Each row has a class, written after it.
[-827  -51  355 -180 -361 -178  -85 -246  224 -290   57  127  -12 -128
 -130  -77  373  198 -267  -52  124  301  530 -117  -99   94  258  -66
   57  149  160   28  704  -51 -134 -647  -30 -167  445  -65 -161 -168] => Q_49
[-608  -68  219 -180 -268 -187  -27 -229  238 -209   96   48  -82 -149
  -76  -74  254  137 -192  -25   89  268  463 -158  -58  127  181 -141
   38  131  120   58  523  125 -158 -434  -39 -125  298  -23 -110 -138] => Q_620
[-280   79  229 -110 -200  -32  -27  -98   24 -247  -70  213   99  -57
   82   36  -33   67 -119   -6  -48  205   65   63 -296  111  127  104
   55   39  156  291  350  146  -93 -336 -100    2  195 -112 -138    7] => Q_812
[ 652  -64  -81  183  196  231 -218  148 -359  168 -115  -62  169   55
  108  133 -396 -117  415  -17 -217 -173 -436   25  186  190 -151  329
  -39 -160 -221 -336 -531 -206  109  436   68  227 -344  -22  397  200] => Q_812
[-284 -121   89  -86 -224  -53  -10  -87  109    4    6 -119  -56  -84
  -55  -65  149   52  -56   17  121   63  170  -59   85   72   40  -36
    8   35  -33 -172  252  -84 -111  -59   80  -50   96  -46   55  -65] => Q_341
[ 581 -129 -114   55   78  250 -208   29 -299  201  -63 -164 -104  -53
  -43   93 -106  -83  189    8 -183 -286 -339  -30  383  116 -112   43
  -74  -15 -312 -505 -463 -498  228  296  206  138 -328  -36  544   60] => Q_577
[-422  154  169  -91 -204 -129   -2 -124   55 -264  -14   92   76 -162
   30 -257  -97   60 -139   17  -61  354  116  111 -342  174  178   88
   80   35  208  279  571  266 -197 -416  -97  -69  292  -82 -282  -26] => Q_577
[-128  -74  103  -67 -167  -54  -67 -146   29  -15   15  -19  -69 -118
  -59  -23   75   67  -52  -23  -44   83   45  -93   82  155  110  -19
   15   38  -51 -159  205  -94   19 -191   29  -14   64  -71  152  -38] => Q_40
[ 899  -49 -147  237  285  241 -230  182 -417  231 -120 -122   54   52
   91  142 -443 -136  397   46 -304 -273 -588  115  240  137 -173  290
  -55 -174 -311 -329 -612 -331  178  510   95  270 -440  -41  542  206] => Q_49
[  24   -6    4  -13 -153  124  -13   17 -128 -110  -82   21  157   29
   93  -18  -27    9  -29    7    9   59  -80   58  -77  122   44  179
   34  -32   12  -34   87  -17   66  -30  -49   43   34  -81   52  133] => Q_577
[-525  -25  274 -186 -235 -205  -48 -143  232 -164   88    2  -98 -219
  -93 -165  151  109 -138  -30  -18  202  273  -71 -108   68  265 -107
   75  147  220  114  473   82 -171 -365   24  -52  290  -77 -102 -100] => Q_40
[ 254 -147   44    4   82   88 -201  -30 -127   91  -18 -118  -71  -64
  -55  119  -32    4  143   29 -137 -154 -132 -158  282  142   -2   46
  -67   35 -166 -320 -251 -336  126  178  122  114 -143  -52  424   13] => Q_49
[ 392 -124  -16   39  148  128 -189  -58 -143   53 -103  -94 -155   -4
   84  161 -161   -6  135   -1 -209 -157 -277  -69  219  213  -40   61
  -24  -12 -216 -159 -316 -247  154  183  124   42 -162    9  391   26] => Q_812
[  54 -110  -15  -32  -13    5  -64  -66  -33   94  -27 -120  -83  -79
  -88  -22   39   12   64   30  -72  -67  -67  -75  185  117   34  -36
  -61   68  -73 -213 -125 -215    6   69  200   84   -4  -17  230  -56] => Q_812
[  27  -37  154  -13 -100    4  -66  -65  -61   61  -58  -56  -21 -108
 -108  -54  -61   57   14   15  -86   52   -1   -7  159   70  -26   16
  -24   62  -41 -198   42 -119   -1  -61  127  104   12   -2  160   79] => Q_49
[  -4  -16   -7   -8 -119  100 -177   -4  -75  -58 -100 -122  142   -5
   21   36    8  -28   44   11   37    3  -92   57  -40  111   76  238
   26  -40 -109 -138   11 -222   81   30  -12   98   32  -37  156  -18] => Q_99
[ 177  -86  116   62  -85   57 -175  -70  -82   -2  -78  -92  -43  -40
    7   58   34   44  -26    0 -124  -50  -50 -128  199  189   43   58
  -29   98 -119 -289  -93 -316  182  -15  115  110    4  -38  308  -19] => Q_99
[ -14  -47   54   -3    1   85 -233  -58  -58 -135  -82  -44  138    9
  120   87 -114  -16   88  -17  -21   54  -69   33  -92  185   69  234
   29  -86  -74 -102   93 -103   19  -92  -21   26   61  -10  114   49] => Q_812
[-325   34  126  -78 -332  -26 -102  -81  -16 -100  -58   59  206  -72
  -84  -47  113   94  -46  -10   63  229  179   87 -154   61  135  168
   96   -1   48  -34  340  -46  -37 -284 -104   41  193  -50  -53   26] => Q_49
[-272   25  172 -154 -135  -92  -68 -220   59 -119   27   50  -81 -143
  -53  -48   15   80 -158    9 -134  201  196  -37  -19  187  112 -102
    0  193   37  -32  339  -34  -28 -366    9  -67  169  -50   14  -69] => Q_577
[-597   52  239 -117 -356 -165   72 -113  156 -227  -53  111  197 -120
  -19 -136   90  107 -153   -2  129  318  226   42 -380   64  198  134
  103   -7  262  266  636  284 -230 -393 -120  -79  352  -43 -389    2] => Q_341
[ 199  -90   99   52  -41   44 -142 -108 -121  -12    6   -8  -11  -59
  -27   49   34  109   17  -41 -146  -82  -57 -144  236   76    4    3
   -3  119  -26 -254 -107 -186  116  -52   80   73  -57  -72  246   53] => Q_812
[ -12   -5   -7   -4 -160   35  -74  -42  -93    7  -99 -103   36  -77
   53  -34  -63  -63   96  -58  -71  100 -110  106  -49  126   88  176
   33  -82 -141  -66   89  -97  -17 -145   76   54   15  -17  165  -10] => Q_620
[-632  132  286 -127 -333 -185  128 -133  137 -352  -93  201  121 -104
   45 -159  151  171 -275   76   44  437  300   71 -433   98  127   66
  160   72  289  398  584  303 -165 -482 -255  -64  463 -148 -378  -44] => Q_812
[ 348  -88 -174   94   25  219 -177   83 -313  108 -126 -113  254   72
   27  130 -171  -97  354  -22  -49 -119 -310   33  194  145  -43  325
  -40 -165 -280 -404 -380 -320   98  286  108  177 -255   -7  400  109] => Q_40
[ 249  -30   13   70  -24   73 -171   42 -176   -1 -108  -59  121   -2
   71   32 -183  -51  130   21  -67   13 -173  100  -17  114   28  203
    0 -127   -4  -35  -77  -48   18   85   36  112  -55    2  137  161] => Q_620
[ 281 -157   28   21   44   55 -109  -44  -98  115  -10 -140 -110  -66
   20   84  -70  -40  105   27 -152  -95 -161 -141  275  179   -1   27
  -60   61 -232 -337 -177 -228   75  177  160   91 -152    0  372   24] => Q_341
[-332  -65  206 -180 -259 -115  -45 -170  113  -44  -49  -28  -30 -148
 -118  -59  179   51 -211  -75   45  128  187  -29   55   79  111  -68
   31  136   67  -83  322 -167  -30 -352  151   31  223   34   35  -92] => Q_40
[-621   77  243  -62 -257 -226  -41 -114  224 -368   65  103  133 -144
   23 -175   64  142 -185  -24  103  337  269   29 -420   96  325   71
  108   22  355  355  660  317 -291 -378 -151 -122  391 -107 -371  -32] => Q_99
[-125 -103  132  -45 -113  -47  -46  -88   30   96  -53 -179   94 -138
 -120  -64   28    2   -5  -70   90   84  134 -112  141   87   -8   68
   22   37   29 -329   34 -137    0   10   33   67   89   42  123   39] => Q_49
[ 733  -99 -144  183  148  323 -229  129 -405  185 -159 -119  165   57
   91  136 -234 -136  282   -2 -131 -261 -500   46  284  134 -204  319
  -48 -176 -277 -434 -541 -449  253  441   70  233 -332  -21  520  155] => Q_577
[ 405  -50   -6  134  -21  144 -216   74 -260  105 -117  -49  141   19
   37   52 -146  -21  202   20 -172  -83 -299   49  121  153  -64  271
  -34  -43 -235 -271 -232 -264  188  208    8  231 -177  -40  371   77] => Q_49
[ -58   14  165  -16 -206  -37 -104  -61  -79  -98 -165   35  157 -151
   12  -80  -59   26   -4  -23  -37  223   46   60  -98   69  -19  216
   81   -1   48   16  113  -16  -89 -105 -104  123  164   56   23   75] => Q_888
[ 675 -106 -163  172  134  269 -193  110 -360  153 -122  -72  183  124
  115  185 -325 -146  367   -8 -190 -170 -471   48  265  182 -118  319
  -91 -125 -287 -368 -496 -231  194  410  126  232 -361   18  479  199] => Q_577
[-742   59  188 -186 -410 -154   60 -271  210 -233 -103    9  154 -157
  -46 -145  259  104 -409 -109  254  335  327   36 -401   96  184   79
  112   15  143  143  739  115  -85 -644 -131 -139  411  -47 -277 -149] => Q_99
[-597  123  309 -149 -432 -170   44 -177  146 -292  -94  263  191  -29
   61  -65  138  124 -231  -56  120  371  320   17 -333   93  141  107
  121   91  246  261  645  200 -123 -547 -170  -50  367 -104 -313  -48] => Q_888
[ -79  -19  142  -74 -189  -13 -116  -67   21  -84 -106   87   93  -79
   21  -51   57   82  -66   -2  -12   86  -13   28 -177  130  122  123
   78  -28   73   56  203   -6   29 -158  -39  107  122  -33   33   28] => Q_812
[ -36   10  148   -6 -107   81  -80  -33 -156 -140  -80    7   83  -93
   97  -18  -11   12  -57    3 -129   56   -9  -29 -124  154   27  181
   82   -1  -15  -34  110  -72   67 -192 -138   22   61 -147  119   17] => Q_888
[-327   85  169 -111 -236  -86  -51  -58   61 -185 -111   72  151 -123
   30 -121   -7   56 -137  -25   23  303  109   68 -306  132  136  190
  126  -20  199  230  406  150  -81 -321 -114   13  297    3 -206   12] => Q_40
[ 177 -139  -39   26  -35  127  -44  -19 -175  -15   14 -112 -106  -22
    6   53    8    7  151   26 -167  -57  -55  -74  251   80   32   95
   26   97 -225 -326 -167 -269   31    1  164   33  -87  -87  343   79] => Q_341
[-277  -72  156 -105 -205 -101  -23 -151  127  -25  -47  -58  -65 -168
 -124  -90  161   65 -180  -59   24  116  118  -65   27   97  150   -8
   37  121   54  -49  281  -89  -23 -225  104   -7  207   12   18 -116] => Q_99
[ 127  -58  134  -13  -98  -28  -32  -79  -60  129  -51 -117  -66 -192
 -143 -124  -69   -8  -10  -18 -108   24 -124   18  157   65  -13  -29
  -23   68   50 -142  -20 -113   29   47  102   78    7   20  150   67] => Q_577
[ 305  -20   -3  110  -34  109 -187   33 -220  117 -178  -63  188  -14
   33   50 -150  -16   90  -49  -57  -33 -209   29   13  134  -17  255
   21 -153  -39 -105 -157 -128  137  160  -59  138  -97   24  198  119] => Q_49
[ 480  -26  -79  178  197  223 -241   89 -313   48  -62  -62  172   55
  149  175 -312  -58  315   49 -164  -85 -310   55  162  133 -161  240
  -70 -131 -205 -262 -354 -206   52  263   63  134 -311  -40  379  153] => Q_620
[ 185 -152    5   36   -8  118  -64    5 -115  114  -74 -127  -55   38
  -58   82  -11  -12  207   27 -128  -91 -110  -41  315  158   10  104
  -25    1 -206 -469 -221 -297  102  119  220  106  -53  -40  374   76] => Q_812
[-725  -23  289 -205 -315 -196   24 -220  286 -238   88   59   22 -208
  -69 -152  286  149 -309  -44  183  303  469 -145 -151   31  202 -135
   67  158  294  131  636  159 -220 -452  -43 -168  418  -37 -277 -126] => Q_888
[ -79 -107  192  -90 -135  -67  -91 -157   19   -8  -16  -59 -115  -96
  -50   -1   81   21  -87    6  -74   99   93  -19  167   75  154  -13
   45  114  -36 -152  174 -146   12 -173  107  -14   98   12  160   22] => Q_341
[ 231  -74   -3   91 -108  142 -135   27 -188   57 -138 -111  224   17
   80   64 -135  -14  247  -41  -45  -29 -180   33  142  126 -102  300
    9 -103 -182 -283 -137 -209   72  124   27  176 -115   -2  290  112] => Q_620
[-458  108  291 -100 -156 -132    7  -92  126 -278  -20  109  111 -134
   74 -139  -49   51 -134   -4  -16  360  150   85 -389   78  214  113
  104   50  293  386  487  338 -162 -380 -138  -59  320  -61 -270   53] => Q_620
[-417    2  183 -149 -206 -126   46 -121  137  -18   19  -65  -25 -194
 -121 -167  116   83 -152   13  -18  233  277  -37  -79   95  174  -86
   72  121  178  -77  339   50 -133 -311   41  -11  323  -50 -127    7] => Q_812
[ 161 -112   99   33   25  110 -170  -83 -181   13  -24   14  -14    7
  -30  146   42   68  106   35 -126  -80  -28 -162  348  110  -44   52
  -78   22 -150 -314 -168 -296  113  -28  110   74  -81  -27  341   56] => Q_620
[ 351  -45  -33  109  100  189 -231   76 -312  -47  -99  -19  193   67
  158  139 -261  -63  279   16 -159  -97 -213   25   91  165  -69  289
    9 -109 -193 -243 -230 -231   33  164   -1  114 -185  -71  273  132] => Q_888
[-395   36  208  -91 -246   -2  -77 -141   79 -226 -117   35  108 -108
   44  -85  114   41 -181  -92  108  191   48   58 -283  119   60  161
  119  -12   72  -17  491  -72   29 -441  -66  -90  248 -115  -64  -69] => Q_577
[ 298  -52    7   69 -146   90 -127   -2 -235   57 -111  -29  231  -36
    3   44 -183  -32  238  -54  -70   23 -192   98   98   91  -18  289
   73  -88 -113 -203 -150 -126   17  186  -65  163 -143   12  257  190] => Q_888
[ -19  -11  189    7 -221   55 -117   -9  -90 -100  -57   48  215  -72
   36  -77  -30   13   48  -12   43  138  -38   72   21   68  -30  214
   17  -36   19 -170  142  -87   -8  -12  -56  110   12  -67  123   82] => Q_577
[-497   58  253 -110 -202 -138    3 -125   90 -168  -98    6  142 -202
  -88 -205   19   45 -161  -26   81  323  176   96 -307   60  106  122
   86    6  248  154  450  182 -181 -343  -99  -40  355    4 -278    5] => Q_812
[ 297  -61  -12   18   71   53 -158 -107 -159   82  -47  -81  -60  -69
  -85  112  -66   -4   47  -38 -118  -50 -120  -53  292   88  -17   56
   49   16 -140 -267 -239 -239   88   93  100   47 -123  -33  326   28] => Q_99
[ -32 -125   34  -29  -64   45  -84 -103  -25   23  -18  -41  -65  -78
  -33   79   99   57   43    8  -62    5   49 -113  149  130   28  -17
  -69   43 -142 -152  -49 -217   47  -20   48    1   -4   25  267  -63] => Q_620
[ 220   23   30   80  104   83 -119    2 -160  -69  -57  -44   82  -52
  187   41 -302  -45   66   57 -185   83 -197   43 -112  204   25  225
   66  -53    7  141  -18   37  -23   74  -91   12   -6  -55   81   99] => Q_341
[  -9  -72   80  -37 -129   29 -149 -162 -104  103   -1  -43   -6  -49
  -91   44   67   90  -54   45 -112   51  107  -94  288  159   -4  -39
  -29   83 -107 -356   45 -170   64 -153   90   71   52  -70  219   24] => Q_812
[ 366   -8   23   75  -24  128 -142   51 -234   18 -124   -4  173   19
  145  124 -250  -66  197  -23 -202    2 -267   34   59  219   27  305
   60  -98 -139 -190 -156 -155  113   98  -40  214 -118  -87  328  160] => Q_40
[-574   54  175 -146 -275 -177   56 -115  158 -320   13  137  137 -101
   14 -104   79   67 -126  -14  117  282  256   21 -445   71  199   81
   91   20  258  357  540  333 -235 -359 -200  -95  278  -85 -316  -41] => Q_888
[ 251 -206  -18   37  -32   83 -150    3 -188  152  -51 -108  -62  -36
  -76   84   31  -51  158   33  -98 -150 -139  -66  312  157   31   98
  -32  -18 -244 -459 -208 -421   56  180  183  107 -149  -15  408   26] => Q_341
[-370   51  270 -124 -223  -92  -15 -116  116 -105   14   43  -33 -185
  -86 -119  126  156 -281   19   46  244  267  -71  -77   98   54  -69
   88  140  218   22  418   11  -60 -308  -57  -65  286 -100 -128   -8] => Q_49
[-796   42  296 -274 -321 -244   61 -226  321 -335   20  114  -51 -152
  -30  -95  273  149 -340  -11  123  323  496 -100 -279   71  201 -133
  110  212  280  220  690  122 -214 -627  -29 -170  495  -53 -362 -149] => Q_888
[  38   56    2  -19 -100   66  -62   53 -100  -88  -98   29  130  -22
  111  -26 -158  -21   52  -22 -134   95 -105   82 -180  195   73  227
   97    4   18  117   68  -15   14  -93  -21  110   53  -63   43   24] => Q_40
[-510   48  267 -122 -370 -164  -28 -105  129 -223  -79  173  137 -149
   35 -177   86  105 -194  -16   17  334  283   69 -386  119  229   67
  106   54  249  310  588  235 -190 -396 -143   -3  354  -59 -245  -38] => Q_888
[-404   60  222 -121 -283 -204    1 -104  125 -186 -107   60   89 -177
  -28 -194   19  -10 -147  -20   63  305  145  128 -395   77  195  116
  103    1  236  244  496  196 -182 -338 -103   18  287   -3 -216  -21] => Q_888
[-141   -4  120  -45 -221   -7  -58  -81  -27   16 -123  -23  162  -75
  -50  -56   45   15   -2  -12   70  147   16   56  -89  107   85  167
   37  -97   22  -87  175  -63   29 -155  -21   67  138   18   33   70] => Q_620
[ 478 -146    3   84    9  106 -128  -28 -223  148 -112  -60 -100  -36
   -8   91 -152   -8  232    8 -259 -115 -219  -64  363  164  -66   92
   -4   -5 -223 -216 -351 -236  103  249  119  163 -202   37  460   80] => Q_888
[  17   18   45  -18 -139  -43  -34   -6  -52   37  -20  -88  248 -101
  -14  -50 -206  -35  121  -29  -66  103  -45   29 -129  155   67  214
   47  -55   95  -29   86  107  -48    1 -133  178   11  -12   23  128] => Q_40
[-446 -109  199 -112 -329 -179    3 -116  214  -35   41  -63  -22 -185
 -179 -181  178  106 -124   -8  113  192  273  -16  -39   57  171  -83
   30   61  173   50  443  107 -182 -169   51    1  259  -22  -63  -66] => Q_49
[ 203   61   -6   93  -46  112 -162   -6 -203  -44  -82  -38  200  -15
   53   46 -228  -21  120   -1  -91   86  -75   84   30  131  -28  258
    6  -18 -105 -230  -99 -163    1   30  -24  134  -49  -54  190  110] => Q_99
[-353   97  234  -72 -259  -27  -25 -109   24 -234  -86  189  162  -85
   81  -87   44   92 -167  -57   20  294  169   81 -254  115  125  119
  120    8  172  271  444  103  -88 -443  -47  -36  262  -52 -151  -32] => Q_620
[ -61   43  157   37 -152   34 -105    1  -82 -113 -127  120  177   44
   90  -24  -12   89   31   32  -44  140  -15   70  -71   97   28  182
   49  -23   23  -69  145  -40    2 -136   -8  113  127 -105   18   92] => Q_812
[  42  -33   72    8  -17    8 -120 -100  -92  -82  -36  -69  -68  -48
  -23   98    9   48  -26   18 -134  -33   42  -91  147  145   21    0
   31   48  -91 -224   16 -228   22 -155   88   45  -11 -124  217  -42] => Q_99
[  87  -62   70   21   70    1 -133  -41  -98   29  131  -78  -77  -65
  -27   17 -158   11  182   21 -221   19  -26  -94  203  143   84   25
  -24   83  -83 -167  -66  -16  -21   61   34   10 -120 -115  243   48] => Q_49
[  83    4  133   42  -49   95 -142  -10 -116  -74 -106    0  225  -26
  139   38 -179    5   74  -38  -70  159  -40   41    1  139   -6  264
   89  -42   21 -136   13  -26  -10  -31  -45  111   81  -17   95  170] => Q_812
[-282  -57  205  -49 -182 -114  -28 -166   92 -139  -22  -38  -95 -148
  -73  -30  156  136 -157   23  -68  121  179 -126    9  148  167  -57
   42   99   83   61  227  -41  -37 -202  -19  -31  237  -66   45  -92] => Q_99
